Each row has a class, written as a number after it.
[-35 -50  15   0 -53  17 -31  14 -41  16 -56 -10 -14  25  15  45  -1 -12
 -21 -72 -57 -61  58  52 -13  27  -7  58  32  38   0  12  18  57   0 -35
 -34  14   8  14 -14]
6
[ -6 -35   6 -13 -35 -34   6  16 -11 -49 -50 -22   0  42  23  35  18 -27
  -1 -73 -54 -50  37   2 -19  13  31  31  32   7  -1  18  -8  26  -7 -20
 -70 -20  -7  34 -50]
5
[ 20  25   0 -11   9 -14  32  15 -10 -36  24  -6   5  11  -2 -48 -14 -10
   5 -14  14  23 -20 -30   0 -29  20 -36  13 -24 -20   6 -26 -42 -10  29
  -4 -11 -14  14   0]
5
[ 15  11  -7  11  32 -15  39  22  11 -17  27  17 -46 -21  10 -54 -35   0
  -8  -1  26 -14  30  -6  14   5  18 -36 -12 -23  -5  70 -41 -12  15  34
  49  -8  -8  23   5]
2
[ 28 -90 -25  -6 -55  55 -54  15  11  64  26  65 -71  16  60  21 -61 -24
   4  -2 -47 -22  52 114 -35  53  -6 -11 -18  61  16  35  24  90  65 -19
  57  47  74 -49 -10]
4
[-63 -33  -2   7 -25  15  -1   4 -35  17 -21 -12 -11  -6 -15 -18 -10  -9
  -6 -45 -26 -21  27  37 -26   0 -37  32  34  25 -15  13  21 -18  -6  -1
  -7  22  -5  13  -5]
2
[ 40 -80   1 -23  -8  26  -4  20  29   7   7  48 -45  16  49  18   2   5
  34  12 -35 -23  45  53 -21  21 -29  10  -6   6  37  27   6   0  92  22
  53  27  38 -44 -24]
0
[-56 -24  19 -28 -20  29 -45 -10  26   4 -20  -7  20  11 -33  23   6 -14
  34  26 -28   3 -19  36  35  21 -56  35  25  20  20 -68  46 -16 -23  -6
   8  19  21 -25  30]
4
[  8 -43  -5  -1 -52   3  -9   7   3  43 -22   7 -33  13  31   7 -31 -15
  -4 -29 -71 -48  59  73 -37  36 -13  25  16  26   7  17 -10  23  31 -18
   9  23  40  -6 -28]
8
[ 26   7 -10   7 -19 -57  13  -8   5  28 -32  -2   9  20  18  22 -20 -28
 -35  29 -41 -35  26  23 -20  34  23 -12 -19   7 -21   8  -7 -12 -20 -27
 -44 -11  21   9   5]
2
[-50 -40   9   1 -39  34 -19  10 -46 -11   4 -11   2  21  -7  25   5 -11
  -9 -27 -40   6  -3  13   3   0   7  60  24  41  -1 -24  59  37 -20 -33
  -3   8  -7  16  14]
0
[-47 -48  -5   8  19  51 -36  12   8  -1  34  32 -16 -12  -2  -2   1  25
  53  -2  38  13   5  19   5   5 -33  -7   2  24  34   5   6  23  18  21
  63  36  -4  -9  -4]
2
[ 17 -52   9 -12   3  -9 -16  19   0 -25 -43  13  -2  31  22  62  35  10
  39 -86 -25 -53  37  21 -47  -9 -27  25  13  17  33  17 -13  16  53  -2
 -23  15  -8  12 -79]
0
[ 26  20  -1  -8 -23 -16   9  11   2  14 -11   7  -5  19  -2  -6 -44 -35
 -27 -17 -32 -13   5  29  -6   8  15 -15   6  15 -29  11  -3  -8 -16 -20
 -13   0  18   9  13]
4
[ 37  -3  13 -30 -28  -3   8  20  22  -1   6   9 -17  26 -10  -8 -34 -59
 -22  10 -47 -10   2  21  28   6   6  -8  18  14 -25  10  40 -20   4  -4
 -12 -12  29 -16  10]
4
[   0    5  -15  -12  -97  -28    5  -27  -16   65  -19  -17    8   44
   29   18  -48  -59  -58   64 -109   -4   -6   60  -24   56   48   18
  -12   21  -38  -51   49   -7  -51  -57  -52  -12   64  -27   58]
5
[  3 -41  16   1 -35  16 -17  26  -9 -19  29  -3  -5  25  -2  12   6 -28
   5 -31 -63   6  19  -3  -4  -8   9  28  49  37  -5  -6  48  20   9 -23
  -4  -1  -3  -7 -46]
8
[-53  45 -15  27  -2  -4  17  -2 -42  12   5 -25   7 -15  -9 -21 -20  26
 -27 -24  -2  11   8  -7 -34 -22   2  -6  14  13 -35 -13 -22 -15 -37 -16
  -3   6 -29  14  16]
3
[ -72 -105   -8   14  -35   68  -66   15  -31   12    1   23  -21   17
   16   62    6   14   40  -90  -48  -11   45   67  -44   12  -37   58
   43   72   34    7   44   98   22  -33   13   39    4  -13  -40]
4
[  2 -15  -1  18  30  16 -27  12 -12 -15  50  -1  20   5 -11  26  13  34
  48 -49   9  31 -17 -23 -20 -31  -9  -8  26  24  17 -23 -10  35  -4  -5
  23  18 -30  11 -46]
8
[-30  -3  13   1  30 -15 -11   9  11 -36 -35 -13  23   0 -18   8  22  13
  37 -28  37 -23  10 -17   6   4 -25  -4   4  -5  18   0 -32 -21 -18  24
  -6   7 -31  32 -26]
2
[ 50 -38   6   7  20 -35  19  31  -4 -61 -46  12 -14  34  43  58  13  23
   8 -63  13 -63  63 -12  -1  20  55  17 -28  -6  30  67 -65  74  26  11
 -14 -17 -19  64 -41]
0
[-24 -24  17 -10  19  34   5  12   0  -9  -9 -13   3  -7 -29 -18  17  17
  20 -46 -16   8  12  -3 -21 -27 -53  12  47  -1   7   1  11 -61  32  23
  22  17  -9 -15 -31]
7
[ 49 -49  -6  11  49 -13 -33  33  68 -27  28  65 -43  17  49  56   7  11
  55  -6  19 -35  40  -2  -4  29  22 -46 -35   4  55  50 -36  56  54   1
  48   3   4  -6 -69]
2
[-29 -39 -13  19  -9  22  -7  25 -31   2 -11  12   2   9  26  22  12  33
  20 -66 -12  -9  61  20 -71 -20 -26   5  33  39  -4  17 -26   8  35   4
  -8  30 -21 -17 -47]
3
[  5 -23   8 -21  -2  18   7  20   6  -2   4   9 -27   4 -15 -20 -23 -20
   8  -5  11 -31  23  18  38  12  -8  -4   2  11  -7  35   4  -4  18  39
  14   9  12  20  13]
2
[ 70  22 -11   0  -7   0  24  19  13  42  12  34 -10   2  15 -39 -43 -22
 -26  -9 -21  19   2  22 -65 -22   4 -63   4   7 -28  33  -4 -77  47  -5
  26  17  29 -46 -29]
7
[-48  47  12  14  73  -5  42  24 -30 -90  21 -42  -6 -27 -31 -33   3  58
  15 -39  81  -2  15 -88  60 -33  31  -1   6 -35  -5  35 -69  21 -42  61
  27 -20 -72  75  19]
3
[-54 -39  -7   3 -80  52 -23  12 -50  44   0   4  -4  20  10  22 -30 -16
 -29  18 -44  -5  38  52  -5  23  10  46  14  71 -31 -17  54  43 -15 -19
 -11  26  29 -26  47]
3
[-10  70  -4   9  49 -44  43  -2   6 -24   2 -34  -5 -20 -13 -31 -10  29
 -18   8  18  -8   5 -41   9 -16   2 -30  -6 -40 -21   0 -63 -42 -26  21
   7 -16 -30  26  16]
3
[ -8 -10  18   7  22  27 -15  20 -28 -46  48 -19  17  11 -33  13   6  20
  34 -38  36  19 -11 -46  47 -24  21  16  22  22   7  -6   0  65 -29  24
  19   4 -33  48  -4]
8
[-55   0 -20  19  21  28   3  -7 -25  -2  57  -3 -13 -18  11 -37 -28  42
  21   1  22  40 -19  -3  -2  -3   9  -8  -5 -17  15 -13 -29  22 -30  10
  55  12  -8  19  44]
5
[-22  54  12  -3  18  12  26   4 -35  14   2 -23  13 -29 -33 -81 -31  17
 -16 -12  36  20 -16  -4  14 -29 -39 -22  26 -24 -31  -7 -25 -69 -25  37
  31  15 -17   8  52]
6
[ 44  19   3  16  54 -18  25  12  19 -26  70   5  15 -12   7 -40   1  29
  32  23  11  55  -7 -47 -14 -31  -5 -47  18 -29   5  -4 -37 -45  12  28
  51   0 -23 -17 -22]
8
[ -72   25   -1   -1  -33  -18  -24  -24  -37   39 -101  -43   60   -6
  -15    2   14   22    7  -60   -3  -38    1   35  -45   13  -54   37
    8    8   -3  -61  -44  -27  -55  -21  -44   37   -7   38   11]
1
[-81  52 -18  13 -54  -5  12 -34 -66  26   6 -52  42  -4 -26 -50 -30 -20
 -51  17 -39  52 -55   8 -22 -11  15  18  27   7 -51 -69  30 -41 -99 -44
 -34   0  -5  12  78]
5
[-44  -5  28 -13   2  19 -32   9  -5 -18 -24 -17  29   1 -22   4  30  10
  28 -18   8  -2  -6  -2  16  -7 -51  17  38   2  15 -40   8 -29 -12  11
   8  18 -22 -15   0]
6
[-44   6   6  26  39 -14   8   5 -51 -57 -28 -31  21   2 -12  27  18  53
   7 -81  35 -12   5 -35   1 -16  18  37  -5  -8  19   5 -48  55 -42  -5
  -3  -6 -58  87  -4]
0
[ 24 -44  -9 -17 -35  38 -27   7   9  47  38  41 -38  23  25  28 -36 -26
  -3  46 -40  -2 -11  57  13  29  12  10 -32  34  14 -14  49  37  30 -20
  40  22  59 -28  33]
0
[  8  -9   7 -36  -6 -13   4  -3  18  26 -61 -17  -3   4  -3  -8   4   1
  12 -30  -9 -61  17  36  13  18 -43   9 -11 -12   8  -8 -37 -20  21  31
 -14  16  28  29   7]
1
[-46  28  11 -19 -10   3  -1 -18  16  17 -50 -20   7  -9 -29 -31 -41   0
   1  35  11 -19  -7  44  46  40 -28  16 -13 -16   3 -32 -30 -29 -46  19
  27  18  25  19  82]
4
[-68  36  -3  28 -19  31 -15 -13 -55  33 -54 -22  55 -16 -40 -23 -23  35
 -15 -39  34  25 -16  18 -39 -12 -14  13   8  22 -17 -33 -20 -26 -57 -11
  12  37  -9  19  39]
7
[ -51  -15   20  -18  -73  -15  -31  -13  -43   -8 -100  -44   55   41
  -28   55   20  -37  -28  -21  -55  -40  -17   37    3   22    2   79
    9   44   -8  -59   50    4  -54  -45  -79    2    3   34    9]
0
[ 73 -31  -4 -35 -51  14  -9  25  32  48  18  40 -59  18  42  -8 -43 -53
 -26  33 -44 -39  21  50  26  38  25 -20 -34  24  -9  27  32  34  50  -2
  27   9  74 -25  13]
1
[-10  34 -15  20  -6 -28  18 -11  -2  25  -8  -4  -5  -6   8 -22 -43  -2
 -32 -16 -34   0  10  34 -40  10  -3 -16   5  -8 -17   4 -28 -19 -29 -34
   5   1   5  10  14]
4
[-68  38   2  15 -19  16  13 -11 -51  49 -17 -27  12 -32 -17 -73 -30  16
 -36 -18 -12  15   1  32 -27 -13 -50   5  38  -4 -32 -25  -6 -61 -29  -9
  20  22  -8  -6  52]
6
[ -56   82   13   10    4   27    9  -21  -38   15   27  -46   38  -33
  -89  -48  -35   20  -58   66   19   75  -74  -46   61  -10   14   13
   -2   -6  -41  -71   55  -38 -105   -8   33  -15   -2   14   96]
7
[-58  12  -6  -6 -83   2 -13 -24 -42  78 -27 -34  16   5 -14 -16 -33 -37
 -61  22 -69  -8 -18  55   1  31  -6  48   0  32 -38 -63  55   1 -64 -50
 -26  13  43   8  76]
1
[-35 -15  23  -2 -56  17  -4  13 -60   6 -29 -22  37  16 -13 -13   7 -23
 -32 -30 -45   7  23  16 -21 -14 -26  36  66  32 -38 -18  49 -34 -19 -14
 -41  10 -11 -21  10]
6
[ 14   3   7  13 -33  10 -35  26  -5   6  16  26  14  22  19  14   5 -30
 -11  -4 -29  28  -6  -3 -30  -6  16 -24  28  34 -10 -20  43  -7  -2 -49
   0   3  -8 -53 -26]
6
[-13  -4  13  11 -19  15  -6  34 -17  -8 -46  15  -6  -1  20 -28  -8   7
   4 -67  26 -28  47  25 -20   5  -9  -9  20  10   4  39 -44   0  17  13
  19  20 -13   5 -18]
6
[-31  24   1  13 -28  12 -34  -5 -18  43 -20   4  17  -2   3  -4 -27   2
 -20  11   3   3  -9  36  -2  23  -5  -4  -8  18  -5 -36  -1  11 -38 -30
  19  22  15 -11  45]
6
[ 28   6   7  -9 -20  -8 -16  19  38  -5   5  28  -8  19  15   2 -24 -42
   1  26 -28   5  -3  18   5  21  14 -25   0  14   0  -2  17 -12  -2 -21
  14  -2  22 -36  -4]
4
[ 36 -54 -12  -8  -1 -26 -14  11  65  19   0  38 -33  20  40  32  20 -32
  20  16 -84 -25  30  45 -56  20 -34 -31  10   8  29  19  26 -43  71 -18
   1   0  27 -66 -86]
2
[-36 -30   5   5 -22  27 -44   2 -14  19 -76  -1  34  17 -11  46  14  19
  23 -68  -7 -24  20  37 -54   7 -30  26  15  36  21 -21 -14  -1   3 -19
 -12  41   4   0 -35]
7
[ 31  21  -4 -12 -10   7   6  -1   1  38  -1   3   2   7 -19  -3 -37 -17
 -28  13 -12   2 -16  22  -2   2   8 -19  -7  11 -20   0   7 -24  -1  -2
  16  14  33 -10  31]
7
[-62   2  21  15  -7  39 -43  11 -39 -13  -6 -14  38   0 -22   4  18  20
  18 -36  21  26 -15 -11   2 -17 -20  18  35  25   4 -44  19   6 -39 -12
  10  21 -35  -2  11]
6
[-50 -28   8 -17 -28  39 -47  10   3  -2 -18   1 -17  22  -9  50 -21  -2
  13  35  17 -44  23  25  83  51  27  45 -32  35  18 -21   2  88 -26  14
  14  14  28  24  62]
3
[ -1  11   4 -19 -46 -21  17 -10 -10  44 -29 -26  32   3   0 -31   4 -26
 -31  25 -59   2  -5  26 -30   2 -38  11  20   0 -34 -47  23 -82 -13  -9
 -34   9  23 -24  24]
1
[-16   7  19   0  -5 -16  11  12 -22 -18 -42 -26  -6   2  -1  -5  -1   0
 -23 -49 -14 -43  36   7  14   7  -2  21  25  -9  -7  23 -21   7 -12   2
 -12 -10 -17  29   4]
6
[  31  -22  -14    2   50  -63   22    9   41  -11  -64   13  -23   -7
   36   14   31   32   44  -91  -24  -78   77   25  -84    4  -57  -33
   16  -30   34   64  -98  -41   72   15  -22    9  -19   13 -114]
2
[ -5  81  -4  37  31 -39  31   0 -49   6 -22 -28  51 -14  -9 -42  -7  34
 -27 -76  29  21 -12 -23 -66 -51 -13 -48  26 -20 -37  -3 -66 -58 -43 -17
 -24   4 -54  30  -6]
6
[  35  -10   14   -5  -46  -47    4   12   11   28  -62    1  -13   28
   40    7   14  -53  -37  -41 -110  -46   45   48  -81    7  -35   -8
   44    7  -17   13   12  -74   49  -53  -50    3   14  -57  -80]
6
[-45   5   8  -4 -18  36 -13  23 -48 -22  31 -20  18  16 -36   8   0 -12
  -4 -19   3  24 -16 -28  21 -36   7  16  35  46 -37 -29  45  14 -35  -1
 -19   9 -25   3  15]
3
[-58  -4   0  13  35  25 -42  -4   8 -15  16   3  30  -7 -23  12  10  36
  51 -12  24  42 -34   0  -2 -11 -39  -2  16   9  32 -50  -6   6 -33  -5
  39  25 -23  -5   9]
4
[ 30   8  16 -17  26 -31 -14  11  60 -41  26   9   0  21 -10  35   9 -33
  13  75   4 -12 -18 -39  80  31  40 -22 -27  -8  17 -12  21  14 -23   3
   6 -30   5   6  17]
2
[-22   2  11  22 -36  18   9  19 -71  -2 -40 -22  56  14 -21  -5   2  -1
 -34 -74 -18  26  14 -10 -64 -38  10  19  50  44 -43   1  22 -33 -25 -26
 -44  10 -28   8 -21]
7
[ -5 -25 -10  12  -6  29  17  21 -30 -21  47  19 -12   4  31 -37 -22  18
  13  -6  21  34  14  -6 -13 -10  30 -16   7   0  -1  26 -20  18   6  25
  34   6  -5   1  13]
5
[ -3  15  -6   4  33   9   7  10  18 -40  38  14 -14  -5  18 -37 -25  30
  34  30  63  23 -16 -26  42  15  45 -36 -36 -36  27   6 -62  24 -22  40
  65  -1  -2  25  45]
5
[ 11  42  18   4  11  -8  43  28 -16 -21   9  -8 -28 -18   1 -75 -38  -3
 -40 -11  23  -9  26 -19  41  -2  24 -21  11 -30 -27  47 -35 -18 -11  28
  37 -17 -14  25  39]
6
[  8  -2 -21  20   7  -2 -23  -1  17  22  50  27 -21   7  25  32 -36  -2
  -6  14 -36  18  -7  22 -12  20  28 -22 -14  19  10  -8  11  57 -19 -53
  31  -3  15 -11   9]
4
[ -25   85   -9    6    7  -44   10  -23   -6  -18   26  -33   59  -11
  -23  -54   -8  -10  -10   50    6   71  -84  -49  -16  -32   11  -37
   11  -34  -33  -82   -1 -101  -77  -21  -15  -17  -24  -10   34]
5
[ 19 -57 -19  -8  -3  13 -23  13  11   0   7  30 -31  27  46  41 -10  14
  42 -44 -10 -30  26  37 -28  18  15 -11 -14  10  33  20 -35  59  36   6
  11  17  21   7 -34]
5
[ -2 -41  44 -38   1  21 -43  28  34 -48  -6   0   6  23  -8  28  49 -25
  43  10 -17 -14   5 -13  54   6 -39  17  40   4  30 -26  44 -17  24  23
   7   4  -3 -42 -22]
6
[-44 -82   3  -5 -44  48 -46   6 -40  10  -3   9   2  33   7  72   5   6
   8   4 -33  -8  10  41  17  29   7  76  -2  54  24 -35  57  86 -11 -24
   5  21  21   7  32]
0
